Below are the code and all the weights of a small trained network. Each question names an input and a class and asks about switching units off, where a switched-off unit gives its printed mean instead of its output.

import numpy as np


def w(rows, s, z=0):
    codes = np.array(rows[::2]) - 128.0
    scale = np.full(codes.shape[1], s)
    scale[-1] = z or s
    return codes * scale


def f(y):
    return y / 2 * (1 + np.tanh(0.7978845608 * (y + 0.044715 * y**3)))


def log_softmax(a):
    a = a - a.max(-1, keepdims=True)
    return a - np.log(np.exp(a).sum(-1, keepdims=True))


def net(x, mask):
    res = np.array(x, float).reshape(1, 3) / 4 @ E
    y = f(res @ A[0][:, :-1].T + A[0][:, -1])
    res = res + np.where(mask, y, B[0][:, -1]) @ B[0][:, :-1]
    return log_softmax(res[-1] @ U[:, :-1].T + U[:, -1])


A, B = {}, {}
E = w([
[137,83,112,40,126,130,130,133],'x0',
[119,29,142,167,122,89,132,139],'x1',
[144,151,128,117,126,11,130,114],'x2',
],0.011)
A[0] = w([
[121,128,127,126,133,131,128,124,105],'neuron 0',
[126,91,118,84,129,138,124,138,177],'neuron 1',
[137,90,131,102,135,144,129,146,57],'neuron 2',
[120,113,127,107,130,217,133,143,111],'neuron 3',
[144,142,125,105,132,116,134,134,131],'neuron 4',
[134,137,125,134,131,128,127,135,115],'neuron 5',
[130,133,123,148,125,84,135,132,176],'neuron 6',
[137,129,138,149,115,88,135,122,51],'neuron 7',
[132,120,137,155,127,139,133,142,127],'neuron 8',
[137,114,122,175,133,148,126,130,129],'neuron 9',
[132,129,132,126,128,127,126,129,130],'neuron 10',
[129,13,133,151,123,78,129,122,163],'neuron 11',
[129,88,128,84,131,141,121,123,111],'neuron 12',
[124,214,131,229,133,103,121,128,61],'neuron 13',
[130,146,123,150,133,23,125,125,10],'neuron 14',
[131,114,126,168,128,145,127,129,132],'neuron 15',
[135,144,127,149,121,47,139,127,184],'neuron 16',
[129,198,136,226,129,113,130,128,210],'neuron 17',
[133,196,124,127,128,169,123,124,89],'neuron 18',
[126,110,145,156,132,145,140,120,133],'neuron 19',
[124,135,127,77,133,88,134,128,104],'neuron 20',
[123,133,136,143,138,77,114,115,176],'neuron 21',
[117,131,126,129,117,125,118,122,115],'neuron 22',
[130,123,123,114,126,185,117,111,126],'neuron 23',
[121,36,137,144,129,85,122,127,19],'neuron 24',
[124,110,130,112,121,138,126,130,101],'neuron 25',
[148,135,126,117,122,123,133,127,129],'neuron 26',
[128,56,134,143,123,96,132,122,60],'neuron 27',
[113,127,132,116,135,122,122,120,132],'neuron 28',
[135,83,125,131,127,98,132,139,41],'neuron 29',
[115,63,143,252,130,157,137,130,132],'neuron 30',
[132,126,133,112,126,165,132,129,131],'neuron 31',
[128,80,122,99,131,148,133,130,41],'neuron 32',
[117,116,135,150,124,135,110,136,126],'neuron 33',
[131,175,122,41,123,92,130,124,125],'neuron 34',
[139,130,132,144,120,132,133,142,120],'neuron 35',
[127,111,112,179,122,146,122,121,130],'neuron 36',
[130,118,145,135,125,139,134,129,121],'neuron 37',
[136,128,130,134,134,119,120,123,123],'neuron 38',
],0.021,0.011)
B[0] = w([
[127,122,127,131,131,127,134,128,123],'neuron 0',
[157,151,137,132,111,131,160,117,189],'neuron 1',
[103,111,122,128,119,109,148,131,144],'neuron 2',
[117,155,135,134,137,142,216,130,210],'neuron 3',
[150,136,123,119,120,130,104,128,143],'neuron 4',
[139,123,130,141,131,110,141,133,126],'neuron 5',
[157,145,142,118,119,141,131,123,179],'neuron 6',
[109,105,111,134,124,111,156,135,142],'neuron 7',
[134,111,125,126,123,118,107,123,141],'neuron 8',
[128,108,123,130,126,119,80,123,154],'neuron 9',
[130,127,128,125,128,131,128,130,129],'neuron 10',
[51,81,104,126,149,106,144,140,251],'neuron 11',
[112,134,118,136,139,139,170,133,165],'neuron 12',
[183,189,156,137,131,159,210,119,195],'neuron 13',
[37,66,99,117,132,113,162,133,184],'neuron 14',
[133,106,120,127,129,122,87,122,151],'neuron 15',
[180,171,138,132,127,147,142,115,216],'neuron 16',
[46,81,105,115,138,107,191,141,230],'neuron 17',
[97,97,113,126,118,109,188,133,177],'neuron 18',
[127,123,125,124,137,121,86,144,150],'neuron 19',
[163,128,141,137,125,119,70,129,159],'neuron 20',
[160,148,145,130,117,137,136,124,185],'neuron 21',
[134,125,123,133,125,121,134,131,124],'neuron 22',
[122,131,135,126,132,122,183,134,177],'neuron 23',
[181,184,144,134,126,157,207,119,186],'neuron 24',
[123,122,117,121,128,123,146,123,134],'neuron 25',
[140,128,133,121,122,132,117,133,133],'neuron 26',
[135,160,142,129,125,141,193,137,177],'neuron 27',
[127,123,144,132,126,133,125,134,131],'neuron 28',
[152,153,144,126,120,142,169,120,148],'neuron 29',
[144,106,123,125,120,119,3,123,225],'neuron 30',
[133,121,129,138,131,106,171,121,159],'neuron 31',
[101,100,116,121,120,116,151,137,148],'neuron 32',
[131,111,132,115,119,126,105,132,140],'neuron 33',
[178,146,142,139,131,147,39,121,192],'neuron 34',
[129,122,124,132,124,125,123,128,129],'neuron 35',
[123,120,119,128,117,119,71,133,156],'neuron 36',
[127,121,133,112,129,120,120,129,133],'neuron 37',
[138,121,128,131,125,122,138,132,129],'neuron 38',
],0.038,0.017)
U = w([
[55,90,76,120,148,107,152,159,26],'0',
[172,224,147,136,133,178,170,128,254],'1',
[167,128,116,122,122,130,2,130,149],'2',
],0.0094,0.00088)

Each question gives the input, the list of numbers given to net, and the class t.
The units are the neurons (one row each of A and B). Each row of codes is followed by its name. A weight is (code - 128) times the scale printed after its matrix; where a second scale follows, it is the last column's (A, B and U).
mask holds one flag per neuron, in row order. A switched-off neuron (its flag False) gives its mean, the last column of its row in B, instead of its output. The means were averaged over made-up inputs and are rounded, as every weight is.
A unit's drop is (log p(t) with every unit on - log p(t) with that unit switched off) / (log p(t) with every unit on - log p(t) with every unit switched off).
The circuit of an input: a set's keep is (log p(t) with only the set's units on - log p(t) with every unit switched off) / (log p(t) with every unit on - log p(t) with every unit switched off). Starting from the 12 units with the biggest drops (on a tie, the unit counted first), units are removed one at a time, each time the one whose removal leaves the highest keep (on an exact tie, the one counted first), for as long as the keep stays at least 0.8.
circuit, biggest first: the units of the circuit, biggest drop first
unit that matters most: the unit with the biggest drop
k most important neurons: the k neurons with the biggest drops, biggest first
drop of u: that unit's drop, to one decimal
input [2,5,4], class 1: 2 most important neurons	neuron 24; neuron 17
input [-1,-6,0], class 0: unit that matters most	neuron 16
input [2,8,7], class 1: 4 most important neurons	neuron 24; neuron 16; neuron 17; neuron 27
input [-8,0,-2], class 0: 2 most important neurons	neuron 17; neuron 34
input [6,1,8], class 1: 2 most important neurons	neuron 30; neuron 16
input [-7,-6,-1], class 0: 2 most important neurons	neuron 17; neuron 18
input [0,0,3], class 1: 2 most important neurons	neuron 30; neuron 11
input [0,-1,5], class 1: 2 most important neurons	neuron 30; neuron 16
input [1,8,6], class 1: 4 most important neurons	neuron 24; neuron 16; neuron 17; neuron 27
input [2,1,3], class 1: 2 most important neurons	neuron 30; neuron 17
input [0,-1,4], class 1: 2 most important neurons	neuron 30; neuron 11
input [-8,-6,-1], class 0: 2 most important neurons	neuron 17; neuron 18
input [8,8,6], class 1: drop of neuron 24	2.3
input [-3,7,-5], class 2: drop of neuron 30	0.7
input [-8,2,-2], class 2: drop of neuron 30	0.6
input [-7,8,-5], class 2: circuit, biggest first	neuron 30
